Below is a small trained network, with its code and all its weights. Each question gives an input and a class and asks what happens when units are switched off, that is, made to give their printed mean instead of their output.

import numpy as np


def w(rows, s, z=0):
    codes = np.array(rows[::2]) - 128.0
    scale = np.full(codes.shape[1], s)
    scale[-1] = z or s
    return codes * scale


def f(y):
    return np.maximum(y, 0)


def log_softmax(a):
    a = a - a.max(-1, keepdims=True)
    return a - np.log(np.exp(a).sum(-1, keepdims=True))


def net(x, mask):
    res = np.array(x, float).reshape(1, 5) / 4 @ E
    y = f(res @ A[0][:, :-1].T + A[0][:, -1])
    res = res + np.where(mask, y, B[0][:, -1]) @ B[0][:, :-1]
    return log_softmax(res[-1] @ U[:, :-1].T + U[:, -1])


A, B = {}, {}
E = w([
[91,85,93,170,51,146,189],'x0',
[58,130,100,135,196,211,130],'x1',
[132,167,5,99,196,116,110],'x2',
[92,74,136,86,136,93,140],'x3',
[134,117,122,121,122,140,133],'x4',
],0.016)
A[0] = w([
[228,124,90,119,74,21,136,2],'n0',
[91,114,48,197,74,102,195,32],'n1',
[50,51,94,70,146,17,122,26],'n2',
[173,130,31,115,136,73,67,36],'n3',
[226,183,57,246,112,166,95,104],'n4',
[113,166,25,124,143,99,191,52],'n5',
],0.012,0.005)
B[0] = w([
[44,115,91,157,192,188,89,247],'n0',
[212,165,175,69,227,149,52,246],'n1',
[156,189,36,128,52,96,236,207],'n2',
[175,92,246,136,119,194,111,234],'n3',
[110,132,48,92,75,61,228,233],'n4',
[72,86,215,189,80,91,79,231],'n5',
],0.011,0.014)
U = w([
[125,61,182,202,59,156,108,20],'0',
[7,102,10,167,212,218,101,251],'1',
[149,158,44,107,86,108,186,39],'2',
[210,160,102,42,221,113,61,190],'3',
],0.012,0.0016)

Each question gives the input, the list of numbers given to net, and the class t.
The units are the neurons (one row each of A and B). Each row of codes is followed by its name. A weight is (code - 128) times the scale printed after its matrix; where a second scale follows, it is the last column's (A, B and U).
mask holds one flag per neuron, in row order. A switched-off neuron (its flag False) gives its mean, the last column of its row in B, instead of its output. The means were averaged over made-up inputs and are rounded, as every weight is.
A unit's drop is (log p(t) with every unit on - log p(t) with that unit switched off) / (log p(t) with every unit on - log p(t) with every unit switched off).
The circuit of an input: a set's keep is (log p(t) with only the set's units on - log p(t) with every unit switched off) / (log p(t) with every unit on - log p(t) with every unit switched off). Starting from all 6 units, units are removed one at a time, each time the one whose removal leaves the highest keep (on an exact tie, the one counted first), for as long as the keep stays at least 0.8.
circuit, biggest first: the units of the circuit, biggest drop first
most important unit: the unit with the biggest drop
top k neurons: the k neurons with the biggest drops, biggest first
drop of u: that unit's drop, to one decimal
input [-2,-5,-3,-5,0], class 1: circuit, biggest first : n0, n3
input [2,7,7,-1,6], class 0: most important unit : n5
input [-3,8,8,-1,4], class 0: circuit, biggest first : n5, n3
input [2,-1,1,-2,0], class 2: top 3 neurons : n0, n3, n1
input [5,6,-6,8,2], class 2: top 4 neurons : n0, n2, n5, n3
input [8,-8,-4,2,-3], class 1: top 2 neurons : n0, n3
input [4,1,6,-5,5], class 0: top 3 neurons : n5, n3, n2
input [1,0,6,-7,-5], class 2: top 2 neurons : n4, n0
input [-4,-6,-4,-3,-1], class 1: top 4 neurons : n0, n1, n3, n5
input [-3,-6,7,-7,-6], class 0: top 2 neurons : n3, n5
input [-3,-3,0,-7,2], class 2: top 2 neurons : n4, n1
input [8,-6,-7,4,-1], class 3: top 3 neurons : n1, n5, n3
input [4,-3,0,-3,-2], class 3: top 2 neurons : n1, n2
input [0,-6,6,-3,-5], class 0: circuit, biggest first : n3
input [0,-4,0,-3,1], class 1: top 3 neurons : n0, n2, n1
input [8,7,4,4,8], class 3: top 2 neurons : n1, n0
input [-6,-8,-6,1,-5], class 1: drop of n4 : 0.0
input [3,-7,-3,0,0], class 1: drop of n0 : 0.5
input [4,5,7,-7,6], class 0: drop of n0 : 0.1
input [4,-1,-1,-7,7], class 2: most important unit : n4
